Here is a tiny trained network, its code and every weight. The questions are about switching its units off for an input and a class, where a switched-off unit gives its printed mean instead of its output.

import numpy as np


def w(rows, s, z=0):
    codes = np.array(rows[::2]) - 128.0
    scale = np.full(codes.shape[1], s)
    scale[-1] = z or s
    return codes * scale


def norm(h):
    return h / np.sqrt((h * h).mean(-1, keepdims=True) + 1e-5)


def f(y):
    return y / 2 * (1 + np.tanh(0.7978845608 * (y + 0.044715 * y**3)))


def log_softmax(a):
    a = a - a.max(-1, keepdims=True)
    return a - np.log(np.exp(a).sum(-1, keepdims=True))


def net(x, mask):
    res = np.array(x, float).reshape(1, 4) / 4 @ E
    u = 0
    for l in range(3):
        y = f(norm(res) @ A[l][:, :-1].T + A[l][:, -1])
        res = res + np.where(mask[u : u + 4], y, B[l][:, -1]) @ B[l][:, :-1]
        u += 4
    return log_softmax(norm(res)[-1] @ U[:, :-1].T + U[:, -1])


A, B = {}, {}
E = w([
[45,92,115],'x0',
[118,51,255],'x1',
[220,141,93],'x2',
[121,32,80],'x3',
],0.0077)
A[0] = w([
[113,95,14,40],'L0N1',
[172,111,178,207],'L0N2',
[109,230,186,2],'L0N3',
[123,91,9,57],'L0N4',
],0.012,0.0045)
B[0] = w([
[224,1,91,227],'L0N1',
[127,151,250,252],'L0N2',
[21,150,38,176],'L0N3',
[227,10,73,247],'L0N4',
],0.006,0.0035)
A[1] = w([
[206,128,152,219],'L1N1',
[115,183,93,66],'L1N2',
[113,173,75,1],'L1N3',
[108,247,73,46],'L1N4',
],0.013,0.0057)
B[1] = w([
[200,236,188,255],'L1N1',
[71,230,56,130],'L1N2',
[25,235,49,123],'L1N3',
[19,223,2,177],'L1N4',
],0.0063,0.0056)
A[2] = w([
[187,149,40,2],'L2N1',
[29,127,153,177],'L2N2',
[103,129,99,124],'L2N3',
[208,81,2,73],'L2N4',
],0.0084,0.0071)
B[2] = w([
[112,93,133,117],'L2N1',
[100,103,211,254],'L2N2',
[155,85,236,122],'L2N3',
[157,2,16,244],'L2N4',
],0.0099,0.0028)
U = w([
[89,53,205,193],'0',
[65,205,33,90],'1',
[219,1,18,127],'2',
[224,166,201,4],'3',
],0.013,0.0042)

Each question gives the input, the list of numbers given to net, and the class t.
The units are the neurons (one row each of A and B). Each row of codes is followed by its name. A weight is (code - 128) times the scale printed after its matrix; where a second scale follows, it is the last column's (A, B and U).
mask holds one flag per neuron, layer by layer. A switched-off neuron (its flag False) gives its mean, the last column of its row in B, instead of its output. The means were averaged over made-up inputs and are rounded, as every weight is.
A unit's drop is (log p(t) with every unit on - log p(t) with that unit switched off) / (log p(t) with every unit on - log p(t) with every unit switched off).
The circuit of an input: a set's keep is (log p(t) with only the set's units on - log p(t) with every unit switched off) / (log p(t) with every unit on - log p(t) with every unit switched off). Starting from all 12 units, units are removed one at a time, each time the one whose removal leaves the highest keep (on an exact tie, the one counted first), for as long as the keep stays at least 0.8.
circuit, biggest first: the units of the circuit, biggest drop first
most important unit: the unit with the biggest drop
top k neurons: the k neurons with the biggest drops, biggest first
k most important neurons of layer l: the k neurons of layer l with the biggest drops, biggest first
drop when u is switched off: that unit's drop, to one decimal
input [-3,0,6,3], class 3: most important unit : L1N1
input [0,-1,-6,-4], class 1: top 3 neurons : [L0N3, L1N4, L0N2]
input [-4,3,-2,7], class 0: circuit, biggest first : [L0N4, L2N4]
input [-3,-2,5,-5], class 1: circuit, biggest first : [L1N4, L0N4]
input [6,6,7,0], class 3: circuit, biggest first : [L2N4, L1N1]
input [-1,8,4,8], class 3: circuit, biggest first : [L2N4, L1N1, L0N2]
input [-1,4,3,8], class 3: 2 most important neurons of layer 1 : [L1N1, L1N4]
input [5,2,4,-7], class 1: top 2 neurons : [L0N3, L1N4]
input [-5,-1,-8,-6], class 1: drop when L0N3 is switched off : 0.3
input [-5,-1,-4,1], class 1: drop when L0N3 is switched off : 0.2
input [-6,8,4,8], class 3: drop when L2N4 is switched off : 0.1
input [-4,5,7,2], class 3: drop when L1N1 is switched off : 0.1
